[[-17 -12  16  -3  36]
 [-11  16  22 -27  10]
 [-10 -40  -7  27 -28]]
->
[[-11  16  22]
 [-10 -40  -7]]

[[-16 -18  13]
 [-45 -44  28]
 [-17 -17  14]
 [ 18  12 -12]
 [ -2   1   1]]
->
[[-45 -44  28]
 [-17 -17  14]]

[[  9  -9  -9]
 [-34  38  37]
 [ -4   5  -1]]
->
[[-34  38  37]
 [ -4   5  -1]]

[[-12 -11   7  19 -19]
 [-32  14  19  47  47]
 [ 16 -22  -4 -28   9]
 [-35  -3  31  20   2]
 [  9 -13  10  29  25]]
->
[[-32  14  19]
 [ 16 -22  -4]]

[[-39 -36  34  38 -36]
 [ 43 -41 -43 -36 -41]
 [-35  37 -39  43  36]]
->
[[ 43 -41 -43]
 [-35  37 -39]]

[[  0  17 -25  14 -29]
 [ 16  11 -18  23 -22]
 [  0 -39  23 -16  24]
 [ -6  21 -26   9 -30]]
->
[[ 16  11 -18]
 [  0 -39  23]]

[[  8 -50   5]
 [-34  16  -6]
 [  1  -5  32]
 [-38  17  -8]]
->
[[-34  16  -6]
 [  1  -5  32]]

[[ -2   6  -6]
 [  4  -2  -1]
 [ -6  15 -11]
 [  6   7  -2]
 [-21  49 -31]]
->
[[  4  -2  -1]
 [ -6  15 -11]]
---
[[ -4   4   2  30  28  -4 -19 -33  17 -46   6]
 [ -4  39   1 -19  -9   4  15   8   0 -36 -18]
 [-11   1  12  12  11   3  -5 -13  19 -46   1]
 [ 10  -9  -5 -28  26  -3 -26  -1  -4 -22  -8]]
->
[[  4   2  30  28  -4 -19 -33  17 -46   6  -4]
 [ 39   1 -19  -9   4  15   8   0 -36 -18  -4]
 [  1  12  12  11   3  -5 -13  19 -46   1 -11]
 [ -9  -5 -28  26  -3 -26  -1  -4 -22  -8  10]]

[[ 29   2]
 [-25 -36]
 [  8  41]]
->
[[  2  29]
 [-36 -25]
 [ 41   8]]

[[ -5   4 -40  24 -13  25  22]
 [ -5   4 -40  24 -13  26  22]
 [-13  12 -43  25  -7  26  26]
 [  9 -13 -29   8 -19   9   0]
 [ -3   6   9 -21  17 -25 -21]
 [ -4   3 -39  24 -14  25  22]]
->
[[  4 -40  24 -13  25  22  -5]
 [  4 -40  24 -13  26  22  -5]
 [ 12 -43  25  -7  26  26 -13]
 [-13 -29   8 -19   9   0   9]
 [  6   9 -21  17 -25 -21  -3]
 [  3 -39  24 -14  25  22  -4]]

[[-26 -29  50   7  -5   5 -32]
 [ 13  22   5 -31  26 -14 -18]
 [ 18 -36  18 -15 -25  32 -33]
 [  0 -22  29  16  48  41  26]
 [ 17 -39  30  26  37 -10   2]
 [ 25 -47 -14  -4   2   7 -46]
 [ 31  45  -4 -18 -46 -50   4]
 [-24 -24 -24  40 -29  41   9]
 [ 20 -35  31  21 -11 -45  35]
 [ -9  34  42  13  20  20  39]]
->
[[-29  50   7  -5   5 -32 -26]
 [ 22   5 -31  26 -14 -18  13]
 [-36  18 -15 -25  32 -33  18]
 [-22  29  16  48  41  26   0]
 [-39  30  26  37 -10   2  17]
 [-47 -14  -4   2   7 -46  25]
 [ 45  -4 -18 -46 -50   4  31]
 [-24 -24  40 -29  41   9 -24]
 [-35  31  21 -11 -45  35  20]
 [ 34  42  13  20  20  39  -9]]

[[-14  -9   9  22  18]
 [ 26  26  15  -4 -12]
 [  9  10   4  -3  -3]
 [ -2  -9   9  -2   6]
 [-14  25 -25   2   3]
 [  3   0  -9  -4   4]
 [-22   9   1  -1  -9]
 [-10  25  -8  -7 -10]
 [-10 -22   2  11  47]
 [-38  15 -24  13   0]]
->
[[ -9   9  22  18 -14]
 [ 26  15  -4 -12  26]
 [ 10   4  -3  -3   9]
 [ -9   9  -2   6  -2]
 [ 25 -25   2   3 -14]
 [  0  -9  -4   4   3]
 [  9   1  -1  -9 -22]
 [ 25  -8  -7 -10 -10]
 [-22   2  11  47 -10]
 [ 15 -24  13   0 -38]]

[[  1  13  11  18  -9   4 -23   1]
 [-18  -4  15  22  18 -23  10  43]
 [ -5 -10  21  18  12  -6  -1  23]
 [  1   8 -35 -33  -8  -1  17 -24]
 [ 20 -15   3 -15  -5  25  -4 -30]
 [ -9  13   8  19  -1 -11 -10  18]
 [ 15   5 -21 -27 -16  19  -4 -41]
 [ 20 -13  19   3  -5  27 -18 -21]
 [ -8  -3  -2  -1   8 -11  12  14]
 [-17  11 -28 -16   3 -24  24  12]]
->
[[ 13  11  18  -9   4 -23   1   1]
 [ -4  15  22  18 -23  10  43 -18]
 [-10  21  18  12  -6  -1  23  -5]
 [  8 -35 -33  -8  -1  17 -24   1]
 [-15   3 -15  -5  25  -4 -30  20]
 [ 13   8  19  -1 -11 -10  18  -9]
 [  5 -21 -27 -16  19  -4 -41  15]
 [-13  19   3  -5  27 -18 -21  20]
 [ -3  -2  -1   8 -11  12  14  -8]
 [ 11 -28 -16   3 -24  24  12 -17]]

[[  3  -7   3  20 -26   4   0  19  -7   0  -9 -16]
 [  8 -33  -6 -20 -12 -24  27  37 -22   7 -20  10]]
->
[[ -7   3  20 -26   4   0  19  -7   0  -9 -16   3]
 [-33  -6 -20 -12 -24  27  37 -22   7 -20  10   8]]

[[ -2  -2 -22  -5   5  -4   0]
 [  4  -2   2  10  -5  -3   8]
 [  5   0   8 -10  44  -2 -27]
 [ 20  -5  28  16 -18 -17  -2]
 [  7  -1  37  18 -28 -31  -3]
 [  7  -4 -20  -8   8  -1  -8]]
->
[[ -2 -22  -5   5  -4   0  -2]
 [ -2   2  10  -5  -3   8   4]
 [  0   8 -10  44  -2 -27   5]
 [ -5  28  16 -18 -17  -2  20]
 [ -1  37  18 -28 -31  -3   7]
 [ -4 -20  -8   8  -1  -8   7]]

[[-26 -27  15   1  38  -2   6   1   5 -36  40  -7  -6   2]
 [-23 -36 -39   0  35  32   3   2   5 -15  18 -14 -10  30]
 [-11 -32  38  -1 -34 -34  -8   0  -4 -27   9  24  -3 -27]
 [-32  -4 -16   3   7  18  -4  -5   5  17  35   5   1  15]
 [  8 -34 -12  -1 -25  10  -9   2  -3  11  -8  -4  -3   8]
 [ 29   5 -48  -1 -26  40  -1  -1  -2 -36 -26 -36   3  33]]
->
[[-27  15   1  38  -2   6   1   5 -36  40  -7  -6   2 -26]
 [-36 -39   0  35  32   3   2   5 -15  18 -14 -10  30 -23]
 [-32  38  -1 -34 -34  -8   0  -4 -27   9  24  -3 -27 -11]
 [ -4 -16   3   7  18  -4  -5   5  17  35   5   1  15 -32]
 [-34 -12  -1 -25  10  -9   2  -3  11  -8  -4  -3   8   8]
 [  5 -48  -1 -26  40  -1  -1  -2 -36 -26 -36   3  33  29]]
